Below are the code and all the weights of a small trained network. Each question names an input and a class and asks about switching units off, where a switched-off unit gives its printed mean instead of its output.

import numpy as np


def w(rows, s, z=0):
    codes = np.array(rows[::2]) - 128.0
    scale = np.full(codes.shape[1], s)
    scale[-1] = z or s
    return codes * scale


def norm(h):
    return h / np.sqrt((h * h).mean(-1, keepdims=True) + 1e-5)


def f(y):
    return np.maximum(y, 0)


def log_softmax(a):
    a = a - a.max(-1, keepdims=True)
    return a - np.log(np.exp(a).sum(-1, keepdims=True))


def net(x, mask):
    res = np.array(x, float).reshape(1, 7) / 4 @ E
    u = 0
    for l in range(3):
        y = f(norm(res) @ A[l][:, :-1].T + A[l][:, -1])
        res = res + np.where(mask[u : u + 6], y, B[l][:, -1]) @ B[l][:, :-1]
        u += 6
    return log_softmax(norm(res)[-1] @ U[:, :-1].T + U[:, -1])


A, B = {}, {}
E = w([
[158,123,106,108,127,130],'x0',
[151,128,119,162,128,121],'x1',
[87,94,35,136,197,53],'x2',
[136,132,130,115,135,127],'x3',
[147,121,110,138,122,129],'x4',
[115,121,125,134,119,129],'x5',
[85,246,38,105,54,99],'x6',
],0.011)
A[0] = w([
[152,49,141,155,3,179,64],'L0N0',
[83,56,54,104,135,47,77],'L0N1',
[120,224,112,116,168,121,4],'L0N2',
[177,184,202,116,15,165,49],'L0N3',
[113,254,76,124,83,96,46],'L0N4',
[87,168,74,199,216,111,139],'L0N5',
],0.0086,0.0029)
B[0] = w([
[130,93,76,184,167,153,198],'L0N0',
[81,133,79,155,196,181,214],'L0N1',
[130,125,152,198,119,95,165],'L0N2',
[57,233,50,131,254,227,253],'L0N3',
[150,74,200,158,55,71,250],'L0N4',
[153,188,170,75,223,89,206],'L0N5',
],0.009,0.0064)
A[1] = w([
[107,218,85,157,33,92,43],'L1N0',
[173,1,197,145,164,164,60],'L1N1',
[157,187,179,165,74,78,66],'L1N2',
[115,153,84,106,182,90,26],'L1N3',
[116,133,177,129,93,150,5],'L1N4',
[214,136,101,154,130,99,62],'L1N5',
],0.01,0.0021)
B[1] = w([
[169,44,200,52,48,90,228],'L1N0',
[146,145,169,76,8,60,255],'L1N1',
[178,129,58,110,67,108,182],'L1N2',
[101,100,104,108,204,197,189],'L1N3',
[106,105,85,128,122,184,139],'L1N4',
[82,98,110,114,145,129,146],'L1N5',
],0.011,0.0069)
A[2] = w([
[102,112,114,93,154,106,252],'L2N0',
[169,172,138,135,119,219,111],'L2N1',
[112,162,124,116,95,128,203],'L2N2',
[154,163,150,147,96,252,222],'L2N3',
[148,105,136,98,105,96,174],'L2N4',
[151,58,204,126,113,135,197],'L2N5',
],0.015,0.0015)
B[2] = w([
[150,163,160,144,154,189,191],'L2N0',
[91,131,177,177,195,162,217],'L2N1',
[150,118,213,114,135,112,172],'L2N2',
[125,128,11,164,236,119,254],'L2N3',
[97,135,118,156,76,161,221],'L2N4',
[127,146,101,98,50,108,245],'L2N5',
],0.012,0.0089)
U = w([
[80,135,117,193,249,144,250],'0',
[107,108,155,130,32,92,6],'1',
],0.012,0.0013)

Each question gives the input, the list of numbers given to net, and the class t.
The units are the neurons (one row each of A and B). Each row of codes is followed by its name. A weight is (code - 128) times the scale printed after its matrix; where a second scale follows, it is the last column's (A, B and U).
mask holds one flag per neuron, layer by layer. A switched-off neuron (its flag False) gives its mean, the last column of its row in B, instead of its output. The means were averaged over made-up inputs and are rounded, as every weight is.
A unit's drop is (log p(t) with every unit on - log p(t) with that unit switched off) / (log p(t) with every unit on - log p(t) with every unit switched off).
top k neurons: the k neurons with the biggest drops, biggest first
k most important neurons of layer l: the k neurons of layer l with the biggest drops, biggest first
drop of u: that unit's drop, to one decimal
input [5,-7,-8,8,-5,-3,8], class 0: top 2 neurons : (L0N3, L1N1)
input [0,-5,4,7,-3,2,-6], class 1: top 2 neurons : (L0N3, L1N1)
input [2,7,-7,6,-2,-8,-8], class 1: top 4 neurons : (L1N1, L2N5, L0N1, L1N3)
input [3,-3,-4,4,-3,3,4], class 0: top 2 neurons : (L0N3, L1N1)
input [0,-8,-1,-6,3,-2,-2], class 1: top 2 neurons : (L0N3, L1N1)
input [-8,1,-7,-5,-3,-3,-8], class 1: top 3 neurons : (L1N1, L2N5, L0N1)
input [4,1,-7,0,3,-6,4], class 0: most important neuron of layer 0 : (L0N3)
input [-1,-8,5,-5,0,-2,-7], class 1: top 2 neurons : (L0N3, L1N1)
input [-7,-4,-7,1,-5,-4,4], class 0: drop of L0N3 : 2.8
input [1,-8,-3,-5,6,1,3], class 0: drop of L0N3 : 5.1
input [3,3,-1,-1,4,6,-8], class 1: drop of L1N3 : 0.0
